Here is a tiny trained network, its code and every weight. The questions are about switching its units off for an input and a class, where a switched-off unit gives its printed mean instead of its output.

import numpy as np


def w(rows, s, z=0):
    codes = np.array(rows[::2]) - 128.0
    scale = np.full(codes.shape[1], s)
    scale[-1] = z or s
    return codes * scale


def norm(h):
    return h / np.sqrt((h * h).mean(-1, keepdims=True) + 1e-5)


def f(y):
    return np.maximum(y, 0)


def log_softmax(a):
    a = a - a.max(-1, keepdims=True)
    return a - np.log(np.exp(a).sum(-1, keepdims=True))


def net(x, mask):
    res = np.array(x, float).reshape(1, 6) / 4 @ E
    u = 0
    for l in range(4):
        y = f(norm(res) @ A[l][:, :-1].T + A[l][:, -1])
        res = res + np.where(mask[u : u + 8], y, B[l][:, -1]) @ B[l][:, :-1]
        u += 8
    return log_softmax(norm(res)[-1] @ U[:, :-1].T + U[:, -1])


A, B = {}, {}
E = w([
[140,121,121,143,194,214,108,157],'x0',
[168,62,7,128,119,127,168,114],'x1',
[127,128,128,130,130,126,126,127],'x2',
[72,100,148,193,173,91,180,208],'x3',
[127,128,128,126,127,129,128,129],'x4',
[128,129,128,126,127,128,127,129],'x5',
],0.02)
A[0] = w([
[96,133,225,149,174,91,151,186,98],'0.n0',
[112,132,131,131,129,133,104,149,79],'0.n1',
[138,156,105,136,132,140,129,123,77],'0.n2',
[121,162,153,107,90,136,117,156,83],'0.n3',
[96,89,105,149,173,74,162,211,1],'0.n4',
[132,179,241,114,135,152,90,89,166],'0.n5',
[128,121,123,123,188,251,120,163,160],'0.n6',
[140,114,96,121,104,159,144,92,119],'0.n7',
],0.025,0.0077)
B[0] = w([
[93,162,115,63,155,49,16,185,226],'0.n0',
[155,250,156,73,169,167,189,126,139],'0.n1',
[153,89,136,137,107,117,105,72,135],'0.n2',
[159,48,187,94,104,160,122,95,160],'0.n3',
[148,116,184,182,103,208,254,108,203],'0.n4',
[139,106,139,213,115,177,243,114,254],'0.n5',
[124,143,74,196,201,216,34,126,236],'0.n6',
[156,138,102,74,104,105,92,93,175],'0.n7',
],0.021,0.022)
A[1] = w([
[105,64,47,231,160,123,219,166,119],'1.n0',
[153,170,57,38,118,96,23,107,110],'1.n1',
[130,143,209,80,74,46,250,148,144],'1.n2',
[137,132,108,198,85,147,158,135,68],'1.n3',
[129,139,119,160,81,85,94,90,49],'1.n4',
[120,163,156,71,115,29,123,187,3],'1.n5',
[72,176,190,93,158,68,6,180,112],'1.n6',
[175,82,174,33,60,57,227,117,222],'1.n7',
],0.023,0.0036)
B[1] = w([
[145,147,193,174,87,160,153,95,249],'1.n0',
[162,123,32,88,105,59,151,177,209],'1.n1',
[141,111,113,72,49,100,61,2,228],'1.n2',
[126,170,146,146,133,158,143,78,202],'1.n3',
[169,178,135,119,152,171,172,145,150],'1.n4',
[194,41,30,116,126,207,120,111,165],'1.n5',
[101,101,138,56,172,80,46,153,202],'1.n6',
[24,173,184,176,36,48,124,175,238],'1.n7',
],0.028,0.02)
A[2] = w([
[66,126,152,129,232,93,122,252,18],'2.n0',
[169,94,155,114,200,176,221,138,7],'2.n1',
[197,67,122,102,175,108,201,140,42],'2.n2',
[98,109,140,103,174,99,166,150,6],'2.n3',
[145,139,186,99,192,72,157,129,4],'2.n4',
[170,128,214,121,178,172,191,183,41],'2.n5',
[122,131,141,170,138,81,164,187,15],'2.n6',
[129,101,186,162,220,165,250,197,67],'2.n7',
],0.027,0.0024)
B[2] = w([
[129,236,225,118,113,2,180,112,254],'2.n0',
[97,92,138,113,150,224,134,213,207],'2.n1',
[56,132,194,114,150,185,45,86,141],'2.n2',
[104,128,122,201,115,191,49,191,143],'2.n3',
[131,217,109,129,119,188,89,100,145],'2.n4',
[85,131,28,149,160,215,46,134,222],'2.n5',
[138,165,58,163,97,122,70,124,158],'2.n6',
[173,107,79,98,130,203,141,121,245],'2.n7',
],0.023,0.0092)
A[3] = w([
[115,154,119,118,227,56,139,255,12],'3.n0',
[95,107,131,91,80,14,107,146,124],'3.n1',
[137,95,199,141,201,194,131,108,91],'3.n2',
[196,122,84,64,148,159,198,79,96],'3.n3',
[192,86,41,36,196,174,96,123,18],'3.n4',
[173,142,74,120,144,190,200,146,63],'3.n5',
[155,90,150,151,190,207,231,135,65],'3.n6',
[115,76,174,142,129,88,229,76,4],'3.n7',
],0.025,0.0022)
B[3] = w([
[121,213,168,142,104,90,132,101,191],'3.n0',
[177,89,95,177,237,214,190,165,253],'3.n1',
[141,126,168,26,135,134,225,194,200],'3.n2',
[102,123,136,196,189,175,31,138,157],'3.n3',
[95,37,188,96,68,45,99,69,215],'3.n4',
[137,105,161,4,148,166,157,142,194],'3.n5',
[127,141,74,123,152,215,166,174,210],'3.n6',
[74,83,143,229,142,73,113,111,181],'3.n7',
],0.029,0.019)
U = w([
[93,140,184,202,39,124,171,59,120],'0',
[137,60,110,58,146,93,40,99,249],'1',
[128,147,159,106,162,253,160,137,192],'2',
[122,237,189,111,195,81,94,148,32],'3',
[155,161,40,147,101,63,184,184,3],'4',
],0.016,0.0014)

Each question gives the input, the list of numbers given to net, and the class t.
The units are the neurons (one row each of A and B). Each row of codes is followed by its name. A weight is (code - 128) times the scale printed after its matrix; where a second scale follows, it is the last column's (A, B and U).
mask holds one flag per neuron, layer by layer. A switched-off neuron (its flag False) gives its mean, the last column of its row in B, instead of its output. The means were averaged over made-up inputs and are rounded, as every weight is.
A unit's drop is (log p(t) with every unit on - log p(t) with that unit switched off) / (log p(t) with every unit on - log p(t) with every unit switched off).
The circuit of an input: a set's keep is (log p(t) with only the set's units on - log p(t) with every unit switched off) / (log p(t) with every unit on - log p(t) with every unit switched off). Starting from the 12 units with the biggest drops (on a tie, the unit counted first), units are removed one at a time, each time the one whose removal leaves the highest keep (on an exact tie, the one counted first), for as long as the keep stays at least 0.8.
circuit, biggest first: the units of the circuit, biggest drop first
unit that matters most: the unit with the biggest drop
k most important neurons: the k neurons with the biggest drops, biggest first
top k neurons in layer l: the k neurons of layer l with the biggest drops, biggest first
drop of u: that unit's drop, to one decimal
input [7,0,0,7,8,1], class 3: circuit, biggest first => [0.n0 2.n0]
input [-8,1,-2,-8,-8,6], class 4: unit that matters most => 0.n6
input [3,7,3,0,-3,5], class 1: 3 most important neurons => [0.n5 0.n7 1.n7]
input [-1,8,-4,-3,8,0], class 4: 2 most important neurons => [0.n6 0.n5]
input [-4,-4,-2,6,4,6], class 1: circuit, biggest first => [0.n0 1.n5]
input [-8,5,8,-2,4,-3], class 4: top 2 neurons in layer 0 => [0.n5 0.n6]
input [-4,8,2,-7,4,8], class 4: top 3 neurons in layer 0 => [0.n6 0.n0 0.n5]
input [0,0,-8,-8,-2,8], class 0: 2 most important neurons => [0.n0 0.n6]
input [-4,-1,6,5,2,8], class 1: 3 most important neurons => [0.n0 0.n6 0.n5]
input [1,-6,8,4,-4,6], class 3: top 2 neurons in layer 0 => [0.n0 0.n5]
input [-1,-5,3,5,4,5], class 1: 3 most important neurons => [0.n0 0.n6 1.n5]
input [-2,3,3,-7,1,-8], class 4: 2 most important neurons => [0.n6 0.n0]
input [2,-8,-1,2,-1,-7], class 3: 2 most important neurons => [0.n0 0.n5]
input [-1,-2,8,-2,-1,4], class 0: circuit, biggest first => [0.n6]
input [-4,1,5,-6,-1,-2], class 4: 3 most important neurons => [0.n6 0.n4 0.n5]
input [-2,1,2,3,-5,3], class 0: 2 most important neurons => [0.n4 0.n6]
input [0,8,-1,8,5,-6], class 0: 2 most important neurons => [0.n6 1.n2]
input [-1,-7,-2,-2,-6,5], class 0: 2 most important neurons => [0.n5 0.n6]
input [0,-1,-1,4,-8,-2], class 1: 3 most important neurons => [0.n0 0.n6 1.n5]
input [-2,6,-7,-2,3,2], class 4: 3 most important neurons => [0.n6 0.n5 0.n0]
input [-5,-1,-7,5,-8,8], class 1: 2 most important neurons => [0.n0 0.n6]
input [5,2,7,-5,0,-8], class 1: unit that matters most => 0.n5
input [-3,2,-4,8,7,5], class 0: top 2 neurons in layer 0 => [0.n4 0.n6]
input [-3,-5,-4,-4,-3,0], class 0: drop of 0.n6 => 5.3
input [-2,-3,5,-6,8,-3], class 0: drop of 0.n6 => 4.2
input [2,-5,-6,5,4,7], class 3: drop of 0.n0 => 1.5
input [5,-8,8,5,5,-4], class 3: drop of 0.n0 => 1.7
